Below is a small trained network, with its code and all its weights. Each question gives an input and a target symbol and asks what happens when units are switched off, that is, made to give their printed mean instead of their output.

import numpy as np


def w(rows, s, z=0):
    codes = np.array(rows[::2]) - 128.0
    scale = np.full(codes.shape[1], s)
    scale[-1] = z or s
    return codes * scale


def f(y):
    return y / 2 * (1 + np.tanh(0.7978845608 * (y + 0.044715 * y**3)))


def softmax(a):
    e = np.exp(a - a.max(-1, keepdims=True))
    return e / e.sum(-1, keepdims=True)


def log_softmax(a):
    a = a - a.max(-1, keepdims=True)
    return a - np.log(np.exp(a).sum(-1, keepdims=True))


def net(x, mask):
    ids = ['αβδεζηλμπσφψω'.index(c) for c in x.split()]
    T = len(ids)
    res = E[ids] + P[:T]
    r = res
    for j in range(2):
        rows = slice(2 * j, 2 * j + 2)
        q, k, v = (r @ M[0][rows].T for M in (Q, K, V))
        z = softmax(np.where(np.tri(T) > 0, q @ k.T / 2**0.5, -1e9)) @ v
        o = O[0][rows]
        res = res + np.where(mask[j], z, o[:, -1]) @ o[:, :-1]
    y = f(res @ A[0][:, :-1].T + A[0][:, -1])
    res = res + np.where(mask[2:6], y, B[0][:, -1]) @ B[0][:, :-1]
    return log_softmax(res[-1] @ U[:, :-1].T + U[:, -1])


Q, K, V, O, A, B = {}, {}, {}, {}, {}, {}
E = w([
[59,30,117,112],'α',
[85,170,111,158],'β',
[190,135,108,163],'δ',
[133,34,114,97],'ε',
[106,181,110,151],'ζ',
[23,104,173,3],'η',
[179,100,122,195],'λ',
[134,186,146,135],'μ',
[99,82,222,173],'π',
[205,141,161,141],'σ',
[147,67,127,115],'φ',
[177,119,166,167],'ψ',
[110,184,200,121],'ω',
],0.02)
P = w([
[92,60,88,37],'0',
[124,96,97,94],'1',
[126,122,105,118],'2',
[158,126,100,162],'3',
[162,153,101,197],'4',
[173,158,90,225],'5',
[181,178,92,254],'6',
],0.0065)
Q[0] = w([
[140,254,209,202],'h1',
[181,72,61,219],'h1',
[204,97,91,226],'h2',
[85,11,95,121],'h2',
],0.033)
K[0] = w([
[179,234,235,189],'h1',
[113,97,39,233],'h1',
[127,181,93,243],'h2',
[61,85,3,105],'h2',
],0.031)
V[0] = w([
[125,170,247,99],'h1',
[201,90,151,62],'h1',
[53,177,98,117],'h2',
[212,184,63,29],'h2',
],0.015)
O[0] = w([
[69,254,191,37,226],'h1',
[244,183,247,120,22],'h1',
[32,167,28,57,179],'h2',
[180,144,35,174,4],'h2',
],0.0073,0.0046)
A[0] = w([
[140,213,173,129,2],'n1',
[155,220,141,142,188],'n2',
[205,250,5,209,95],'n3',
[216,167,70,201,52],'n4',
],0.012,0.0081)
B[0] = w([
[117,129,6,157,199],'n1',
[163,119,190,156,244],'n2',
[181,121,158,41,215],'n3',
[46,162,51,164,168],'n4',
],0.013,0.011)
U = w([
[92,52,172,123,118],'α',
[59,123,87,137,88],'β',
[175,150,53,130,51],'δ',
[163,65,129,132,179],'ε',
[126,111,95,69,128],'ζ',
[76,149,138,66,3],'η',
[111,123,115,207,126],'λ',
[173,137,191,68,194],'μ',
[47,135,227,157,168],'π',
[193,186,124,170,65],'σ',
[143,102,137,129,244],'φ',
[144,139,200,193,161],'ψ',
[88,254,118,175,26],'ω',
],0.0077,0.0048)

Each question gives the input, a string of symbols that net reads in full, and the target symbol t.
The units are the heads (2 rows each of Q, K, V and O) and the neurons (one row each of A and B). Each row of codes is followed by its name. A weight is (code - 128) times the scale printed after its matrix; where a second scale follows, it is the last column's (O, A, B and U).
mask holds one flag per unit, heads first, then neurons. A switched-off unit (its flag False) gives its mean, the last column of its rows in O or B, instead of its output. The means were averaged over made-up inputs and are rounded, as every weight is.
A unit's drop is (log p(t) with every unit on - log p(t) with that unit switched off) / (log p(t) with every unit on - log p(t) with every unit switched off).
The circuit of an input: a set's keep is (log p(t) with only the set's units on - log p(t) with every unit switched off) / (log p(t) with every unit on - log p(t) with every unit switched off). Starting from all 6 units, units are removed one at a time, each time the one whose removal leaves the highest keep (on an exact tie, the one counted first), for as long as the keep stays at least 0.8.
circuit, biggest first: the units of the circuit, biggest drop first
most important unit: the unit with the biggest drop
top k neurons: the k neurons with the biggest drops, biggest first
drop of u: that unit's drop, to one decimal
input π β β α β ψ ψ, target ψ: circuit, biggest first	[h2; n3]
input η ζ α ψ ζ β, target ψ: circuit, biggest first	[h2; h1]
input α ζ β α β, target β: circuit, biggest first	[h1]
input β φ β ζ λ π ζ, target π: top 2 neurons	[n1; n3]
input β ω β σ, target σ: top 2 neurons	[n4; n2]
input π π ψ μ μ, target ψ: circuit, biggest first	[h2; n2]
input φ η β μ β ζ, target μ: circuit, biggest first	[n3; h2]
input β ψ μ μ σ β, target σ: top 3 neurons	[n3; n4; n2]
input μ φ ω μ, target ω: circuit, biggest first	[h1; n1]
input μ α β, target μ: top 3 neurons	[n3; n1; n4]
input μ ω β β, target ω: circuit, biggest first	[h1; n1]
input μ μ β μ α β λ, target λ: circuit, biggest first	[n4; h1]
input ω β μ λ, target λ: circuit, biggest first	[n4; h1; h2]
input μ ε β ζ, target ζ: most important unit	h1
input β α ω ζ, target ω: top 2 neurons	[n1; n3]
input β β π ψ ζ, target ψ: circuit, biggest first	[h2; h1]
input ε β μ β β λ β, target λ: circuit, biggest first	[h1; n4]
input β β β, target β: top 2 neurons	[n2; n3]
input μ ψ μ, target ψ: top 3 neurons	[n2; n3; n4]
input μ σ ζ β ω β μ, target ω: circuit, biggest first	[h1]
input η φ ζ π η β, target π: top 2 neurons	[n1; n3]
input β μ μ, target μ: drop of n4	0.2
input α π σ ζ, target σ: drop of n2	0.3
input π ε β, target π: drop of n1	0.1
input α μ ζ α ζ β, target ζ: drop of n4	0.1
